Here is a tiny trained network, its code and every weight. The questions are about switching its units off for an input and a class, where a switched-off unit gives its printed mean instead of its output.

import numpy as np


def w(rows, s, z=0):
    codes = np.array(rows[::2]) - 128.0
    scale = np.full(codes.shape[1], s)
    scale[-1] = z or s
    return codes * scale


def norm(h):
    return h / np.sqrt((h * h).mean(-1, keepdims=True) + 1e-5)


def f(y):
    return np.maximum(y, 0)


def log_softmax(a):
    a = a - a.max(-1, keepdims=True)
    return a - np.log(np.exp(a).sum(-1, keepdims=True))


def net(x, mask):
    res = np.array(x, float).reshape(1, 3) / 4 @ E
    u = 0
    for l in range(2):
        y = f(norm(res) @ A[l][:, :-1].T + A[l][:, -1])
        res = res + np.where(mask[u : u + 3], y, B[l][:, -1]) @ B[l][:, :-1]
        u += 3
    return log_softmax(norm(res)[-1] @ U[:, :-1].T + U[:, -1])


A, B = {}, {}
E = w([
[109,128,165,133,124,52,92,150,86,181,144],'x0',
[110,197,73,107,133,171,180,219,211,48,104],'x1',
[206,134,218,56,90,13,159,187,100,239,253],'x2',
],0.0067)
A[0] = w([
[28,57,106,253,171,156,80,39,160,80,187,37],'L0N0',
[101,128,91,115,174,145,206,171,247,73,109,29],'L0N1',
[123,127,139,136,109,167,94,76,58,115,38,3],'L0N2',
],0.0054,0.0036)
B[0] = w([
[190,144,85,92,118,154,113,65,2,165,95,254],'L0N0',
[174,214,155,185,154,96,171,145,242,148,243,232],'L0N1',
[227,106,103,132,164,203,85,39,109,150,129,192],'L0N2',
],0.0089,0.0047)
A[1] = w([
[130,148,119,138,136,139,148,168,235,1,134,6],'L1N0',
[67,100,124,192,165,194,108,43,123,132,61,70],'L1N1',
[144,221,129,99,140,166,126,130,211,67,115,3],'L1N2',
],0.0075,0.0018)
B[1] = w([
[2,74,1,187,65,185,221,182,156,208,94,251],'L1N0',
[171,192,77,207,119,117,78,87,86,101,47,253],'L1N1',
[40,44,191,72,134,195,252,136,124,108,113,247],'L1N2',
],0.0096,0.0052)
U = w([
[154,99,244,46,116,53,84,158,119,146,210,252],'0',
[163,120,82,163,141,166,28,38,58,76,39,74],'1',
[35,106,93,141,101,203,251,188,193,113,134,47],'2',
],0.011,0.0036)

Each question gives the input, the list of numbers given to net, and the class t.
The units are the neurons (one row each of A and B). Each row of codes is followed by its name. A weight is (code - 128) times the scale printed after its matrix; where a second scale follows, it is the last column's (A, B and U).
mask holds one flag per neuron, layer by layer. A switched-off neuron (its flag False) gives its mean, the last column of its row in B, instead of its output. The means were averaged over made-up inputs and are rounded, as every weight is.
A unit's drop is (log p(t) with every unit on - log p(t) with that unit switched off) / (log p(t) with every unit on - log p(t) with every unit switched off).
The circuit of an input: a set's keep is (log p(t) with only the set's units on - log p(t) with every unit switched off) / (log p(t) with every unit on - log p(t) with every unit switched off). Starting from all 6 units, units are removed one at a time, each time the one whose removal leaves the highest keep (on an exact tie, the one counted first), for as long as the keep stays at least 0.8.
circuit, biggest first: the units of the circuit, biggest drop first
top k neurons: the k neurons with the biggest drops, biggest first
top k neurons in layer l: the k neurons of layer l with the biggest drops, biggest first
drop of u: that unit's drop, to one decimal
input [3,1,1], class 0: top 2 neurons in layer 1 -> (L1N0 L1N1)
input [-5,1,5], class 0: top 3 neurons -> (L1N0 L0N1 L1N2)
input [-4,-6,2], class 0: circuit, biggest first -> (L1N1 L1N0)
input [4,1,1], class 0: top neuron in layer 1 -> (L1N0)
input [3,-7,1], class 0: top 2 neurons in layer 1 -> (L1N1 L1N0)
input [2,7,8], class 0: top 2 neurons -> (L1N0 L0N1)
input [8,4,-7], class 1: top 2 neurons -> (L0N0 L1N1)
input [2,5,5], class 0: top 2 neurons -> (L0N1 L1N0)
input [-6,0,4], class 0: top 2 neurons in layer 1 -> (L1N0 L1N2)
input [7,3,0], class 0: drop of L1N2 -> 0.1
input [1,0,4], class 0: drop of L0N1 -> 0.0
input [8,4,3], class 0: drop of L1N0 -> 0.4
